Below is a small trained network, with its code and all its weights. Each question gives an input and a target symbol and asks what happens when units are switched off, that is, made to give their printed mean instead of their output.

import numpy as np


def w(rows, s, z=0):
    codes = np.array(rows[::2]) - 128.0
    scale = np.full(codes.shape[1], s)
    scale[-1] = z or s
    return codes * scale


def f(y):
    return np.maximum(y, 0)


def softmax(a):
    e = np.exp(a - a.max(-1, keepdims=True))
    return e / e.sum(-1, keepdims=True)


def log_softmax(a):
    a = a - a.max(-1, keepdims=True)
    return a - np.log(np.exp(a).sum(-1, keepdims=True))


def net(x, mask):
    ids = ['δεζλξπτω'.index(c) for c in x.split()]
    T = len(ids)
    res = E[ids] + P[:T]
    u = 0
    for l in range(2):
        r = res
        for j in range(2):
            rows = slice(2 * j, 2 * j + 2)
            q, k, v = (r @ M[l][rows].T for M in (Q, K, V))
            z = softmax(np.where(np.tri(T) > 0, q @ k.T / 2**0.5, -1e9)) @ v
            o = O[l][rows]
            res = res + np.where(mask[u + j], z, o[:, -1]) @ o[:, :-1]
        u += 2
        y = f(res @ A[l][:, :-1].T + A[l][:, -1])
        res = res + np.where(mask[u : u + 16], y, B[l][:, -1]) @ B[l][:, :-1]
        u += 16
    return log_softmax(res[-1] @ U[:, :-1].T + U[:, -1])


Q, K, V, O, A, B = {}, {}, {}, {}, {}, {}
E = w([
[95,133,186,166,232,86,224,133,191,70,157,78],'δ',
[118,155,12,157,97,109,185,61,171,80,190,75],'ε',
[198,100,167,115,113,51,175,202,141,96,110,99],'ζ',
[129,148,196,201,97,179,84,162,137,141,169,176],'λ',
[120,97,101,69,253,109,178,89,94,135,185,139],'ξ',
[149,124,119,60,115,75,92,95,56,112,106,162],'π',
[183,131,60,114,112,134,115,165,193,178,126,114],'τ',
[191,142,163,138,148,115,68,152,96,100,203,186],'ω',
],0.018)
P = w([
[186,94,61,105,175,237,86,140,113,145,99,79],'0',
[116,217,102,162,167,56,114,128,210,130,97,179],'1',
[83,156,143,113,152,122,176,235,146,129,170,164],'2',
[214,173,44,144,126,130,199,83,76,163,90,182],'3',
[78,121,150,221,207,138,81,153,144,143,103,183],'4',
[66,120,151,113,84,127,189,164,158,120,206,143],'5',
[166,174,5,174,106,132,229,67,92,163,123,213],'6',
[146,162,199,216,191,76,93,109,92,141,78,161],'7',
[105,96,192,78,110,149,188,167,94,155,186,125],'8',
],0.012)
Q[0] = w([
[161,36,167,54,68,133,219,253,110,81,211,132],'0.h1',
[154,108,105,144,150,162,164,134,88,171,216,117],'0.h1',
[114,109,126,56,97,175,146,92,155,158,146,185],'0.h2',
[186,127,109,147,173,189,103,67,185,101,83,242],'0.h2',
],0.0062)
K[0] = w([
[184,2,154,120,130,146,76,145,117,41,121,42],'0.h1',
[112,122,90,109,102,177,67,101,51,117,189,92],'0.h1',
[148,129,153,164,158,84,124,161,143,193,89,176],'0.h2',
[66,162,122,160,111,46,150,66,45,216,148,142],'0.h2',
],0.0071)
V[0] = w([
[130,146,205,121,136,48,184,194,207,185,98,98],'0.h1',
[68,206,84,171,155,1,157,131,120,230,155,197],'0.h1',
[103,85,134,98,127,196,130,39,97,101,92,117],'0.h2',
[136,41,139,38,154,244,66,136,124,184,84,131],'0.h2',
],0.0048)
O[0] = w([
[94,173,163,73,129,142,32,217,108,233,106,99,63],'0.h1',
[93,19,119,104,248,207,11,136,91,153,2,196,161],'0.h1',
[132,63,24,140,80,178,89,96,42,205,58,112,1],'0.h2',
[156,94,175,138,175,155,100,110,48,208,175,120,22],'0.h2',
],0.0075,0.0031)
A[0] = w([
[108,234,185,185,136,115,123,163,149,109,129,144,77],'0.n1',
[145,91,215,79,164,132,172,145,121,133,143,158,221],'0.n2',
[104,159,87,170,197,159,125,111,138,143,60,129,139],'0.n3',
[191,124,133,196,87,187,198,205,130,169,158,88,159],'0.n4',
[173,164,100,127,82,185,108,126,136,148,163,174,138],'0.n5',
[98,120,89,80,143,105,122,101,43,122,156,118,223],'0.n6',
[84,82,234,205,146,75,37,166,121,84,143,126,2],'0.n7',
[84,173,134,165,106,175,82,117,120,91,136,167,59],'0.n8',
[154,144,140,142,91,134,77,78,92,85,131,197,208],'0.n9',
[146,93,46,123,111,119,132,109,88,124,146,176,123],'0.n10',
[132,231,143,111,164,206,163,129,157,181,135,152,155],'0.n11',
[101,190,123,122,59,96,213,244,111,113,174,139,187],'0.n12',
[130,148,88,170,143,189,134,79,152,97,69,1,68],'0.n13',
[142,158,163,197,92,121,110,109,130,163,123,102,224],'0.n14',
[184,112,237,111,63,123,99,176,209,147,58,112,203],'0.n15',
[123,115,122,73,83,89,162,121,96,119,145,155,84],'0.n16',
],0.0078,0.0015)
B[0] = w([
[156,31,89,133,109,119,175,177,123,156,160,85,227],'0.n1',
[60,149,63,133,91,150,106,112,217,102,162,153,200],'0.n2',
[143,159,102,149,151,153,153,151,113,173,112,137,190],'0.n3',
[97,172,132,127,192,2,107,101,137,100,137,119,202],'0.n4',
[95,225,172,159,105,100,143,187,28,120,87,65,177],'0.n5',
[110,110,76,120,103,140,104,77,147,98,105,139,156],'0.n6',
[100,114,112,80,138,87,172,105,107,150,154,218,211],'0.n7',
[139,143,125,147,138,132,151,166,161,74,131,83,164],'0.n8',
[119,154,133,130,128,149,103,222,117,108,90,113,193],'0.n9',
[143,122,139,71,47,128,121,126,152,142,131,155,174],'0.n10',
[184,98,163,161,114,171,125,174,122,158,123,39,180],'0.n11',
[72,113,167,98,165,160,51,48,96,150,96,144,251],'0.n12',
[176,142,101,67,120,123,154,193,140,99,117,104,154],'0.n13',
[71,96,112,138,184,127,90,81,155,139,135,101,148],'0.n14',
[132,133,65,134,97,164,98,104,169,85,144,190,174],'0.n15',
[152,157,221,185,129,132,42,87,166,74,129,107,162],'0.n16',
],0.0081,0.011)
Q[1] = w([
[53,152,134,73,112,159,57,114,213,83,203,83],'1.h1',
[143,82,62,113,114,114,133,168,179,138,137,170],'1.h1',
[137,60,96,156,110,103,165,163,66,124,37,153],'1.h2',
[73,221,196,25,53,185,157,113,127,100,161,3],'1.h2',
],0.006)
K[1] = w([
[164,72,109,113,131,130,72,79,92,145,156,19],'1.h1',
[80,155,28,119,63,98,92,77,149,95,86,159],'1.h1',
[27,188,167,210,84,106,170,185,187,128,19,187],'1.h2',
[148,113,164,103,166,131,134,253,117,109,139,14],'1.h2',
],0.0052)
V[1] = w([
[206,121,142,187,103,91,227,146,68,168,110,138],'1.h1',
[94,198,197,193,181,75,65,209,144,148,124,109],'1.h1',
[151,183,89,206,166,158,140,49,152,191,188,202],'1.h2',
[92,98,153,175,105,254,128,111,109,113,111,142],'1.h2',
],0.0065)
O[1] = w([
[112,178,87,119,145,133,175,181,104,111,138,131,85],'1.h1',
[95,179,73,145,63,157,137,111,111,94,127,93,205],'1.h1',
[177,251,151,188,114,104,173,65,182,115,137,93,140],'1.h2',
[90,156,75,106,165,91,62,164,75,121,200,66,2],'1.h2',
],0.013,0.0094)
A[1] = w([
[129,143,85,180,85,206,88,172,95,58,156,41,178],'1.n1',
[94,118,80,176,119,108,127,99,109,65,105,178,141],'1.n2',
[86,2,114,69,120,139,130,131,77,98,205,124,217],'1.n3',
[143,181,140,214,223,100,110,170,150,122,66,107,117],'1.n4',
[89,217,143,145,97,138,167,112,160,200,133,154,100],'1.n5',
[32,139,60,118,155,68,141,102,167,164,108,140,117],'1.n6',
[114,138,57,160,122,172,195,203,133,65,61,177,125],'1.n7',
[58,107,170,130,226,125,90,46,117,62,99,125,155],'1.n8',
[87,127,111,173,188,172,109,114,126,156,182,148,141],'1.n9',
[158,94,146,143,143,99,213,103,151,87,141,83,139],'1.n10',
[177,131,167,191,162,93,153,132,56,100,108,179,198],'1.n11',
[88,128,53,72,82,112,179,141,161,105,165,117,78],'1.n12',
[120,129,114,34,87,84,197,119,172,124,163,201,234],'1.n13',
[81,108,188,95,183,113,43,148,124,70,190,180,119],'1.n14',
[181,154,38,187,125,200,140,126,152,70,107,153,28],'1.n15',
[103,142,161,178,150,189,42,96,142,134,103,107,251],'1.n16',
],0.0074,0.002)
B[1] = w([
[201,105,115,98,191,149,50,72,152,169,182,215,196],'1.n1',
[76,83,164,166,206,136,133,103,90,73,69,81,212],'1.n2',
[119,147,79,112,93,69,69,184,149,156,55,160,163],'1.n3',
[83,92,189,150,200,155,79,148,156,147,91,78,192],'1.n4',
[206,147,182,206,152,170,168,222,118,208,111,130,213],'1.n5',
[158,118,148,81,64,251,92,160,153,133,194,166,180],'1.n6',
[56,123,166,55,106,128,175,133,125,146,193,88,249],'1.n7',
[191,130,160,169,57,84,101,212,39,130,161,92,209],'1.n8',
[165,248,96,110,104,121,119,211,78,46,1,186,158],'1.n9',
[52,156,65,119,152,211,50,105,151,102,142,185,195],'1.n10',
[67,84,118,91,52,154,11,132,179,135,116,84,184],'1.n11',
[116,165,159,96,77,168,218,157,146,63,126,167,176],'1.n12',
[161,134,37,199,112,87,161,210,51,175,126,66,229],'1.n13',
[107,109,104,109,155,145,241,107,211,173,94,121,192],'1.n14',
[94,115,123,107,139,46,147,135,138,168,207,156,233],'1.n15',
[60,162,109,165,162,54,116,120,136,121,198,13,178],'1.n16',
],0.0062,0.014)
U = w([
[139,175,199,146,105,195,189,133,52,207,115,100,124],'δ',
[89,102,183,95,228,168,162,84,203,53,149,84,151],'ε',
[151,64,135,237,123,175,138,55,123,194,169,227,84],'ζ',
[152,206,208,76,84,185,69,129,171,86,189,220,75],'λ',
[179,196,149,240,158,147,118,184,135,2,76,77,255],'ξ',
[41,168,50,164,107,188,57,116,78,166,70,136,243],'π',
[74,108,135,162,129,160,109,103,72,228,215,53,12],'τ',
[121,164,110,134,141,48,163,176,93,100,179,78,3],'ω',
],0.0059,0.0019)

Each question gives the input, a string of symbols that net reads in full, and the target symbol t.
The units are the heads (2 rows each of Q, K, V and O) and the neurons (one row each of A and B). Each row of codes is followed by its name. A weight is (code - 128) times the scale printed after its matrix; where a second scale follows, it is the last column's (O, A, B and U).
mask holds one flag per unit, layer by layer, with each layer's heads first. A switched-off unit (its flag False) gives its mean, the last column of its rows in O or B, instead of its output. The means were averaged over made-up inputs and are rounded, as every weight is.
A unit's drop is (log p(t) with every unit on - log p(t) with that unit switched off) / (log p(t) with every unit on - log p(t) with every unit switched off).
The circuit of an input: a set's keep is (log p(t) with only the set's units on - log p(t) with every unit switched off) / (log p(t) with every unit on - log p(t) with every unit switched off). Starting from the 12 units with the biggest drops (on a tie, the unit counted first), units are removed one at a time, each time the one whose removal leaves the highest keep (on an exact tie, the one counted first), for as long as the keep stays at least 0.8.
units of the circuit, in order: the units of the circuit, biggest drop first
k most important neurons: the k neurons with the biggest drops, biggest first
heads that matter: for each layer, one digit per head in row order, 1 if its drop is at least 0.15 and else 0, layers parted by /
input λ δ ω δ τ ζ, target λ: 4 most important neurons -> 1.n6, 0.n5, 1.n12, 0.n2
input ω ω δ ξ ζ δ, target ξ: units of the circuit, in order -> 1.n8, 1.n7, 1.n15, 0.n12
input λ π ξ ε ω τ ω ω, target ε: heads that matter -> 11 / 00
input ε ω π δ λ δ ω ζ δ, target ζ: 2 most important neurons -> 0.n13, 0.n2
input ζ π λ, target τ: units of the circuit, in order -> 0.n12, 0.h1, 1.n16
input ε ζ τ, target ζ: units of the circuit, in order -> 1.h1, 1.n7
input ω ω ω λ π ζ ω ω, target ζ: heads that matter -> 01 / 10
input ω ε ε ω ω π, target ξ: heads that matter -> 10 / 00
input π π ξ, target ω: units of the circuit, in order -> 0.h1, 1.n13
input δ τ λ ω τ π ξ ω, target ξ: heads that matter -> 10 / 01
input ζ ω ω, target τ: 3 most important neurons -> 0.n12, 1.n16, 0.n1
input ε ξ δ ξ, target ζ: heads that matter -> 00 / 10
input τ ξ ε λ ω ε δ π ε, target δ: heads that matter -> 11 / 11
input ζ ε τ, target τ: units of the circuit, in order -> 0.n12, 0.h1, 1.n16, 0.n11
input ε π τ ξ, target ζ: 2 most important neurons -> 0.n10, 0.n12
input λ ξ τ ε τ ω δ τ, target ε: 3 most important neurons -> 0.n12, 1.n4, 1.n13
input ζ λ π, target τ: 3 most important neurons -> 0.n12, 1.n16, 0.n15
input λ ω ξ δ δ λ π ε τ, target λ: heads that matter -> 11 / 10
input τ τ λ ξ λ, target ξ: units of the circuit, in order -> 1.h2, 0.n8
input τ δ τ ε ω ω δ ξ, target ξ: heads that matter -> 10 / 01
input π ω ω ε ξ λ λ π δ, target ω: most important neuron -> 1.n8
input τ ω ω ω τ ω, target δ: 3 most important neurons -> 0.n4, 0.n12, 0.n5
input π ω π ω ω, target π: 2 most important neurons -> 0.n7, 1.n3
input δ λ λ ω ω δ δ ε ξ, target π: heads that matter -> 10 / 01
input λ δ τ τ τ ω λ, target τ: heads that matter -> 00 / 00
input λ ω ω τ ε ω ζ, target ξ: heads that matter -> 00 / 00
input ζ λ δ ε, target ω: most important neuron -> 0.n12
input δ τ ω δ ξ ω λ ξ δ, target π: 2 most important neurons -> 1.n3, 0.n13
input ω λ ε λ ε ε, target ξ: heads that matter -> 10 / 00
input τ τ ε λ λ λ ω π λ, target δ: 2 most important neurons -> 0.n4, 0.n5
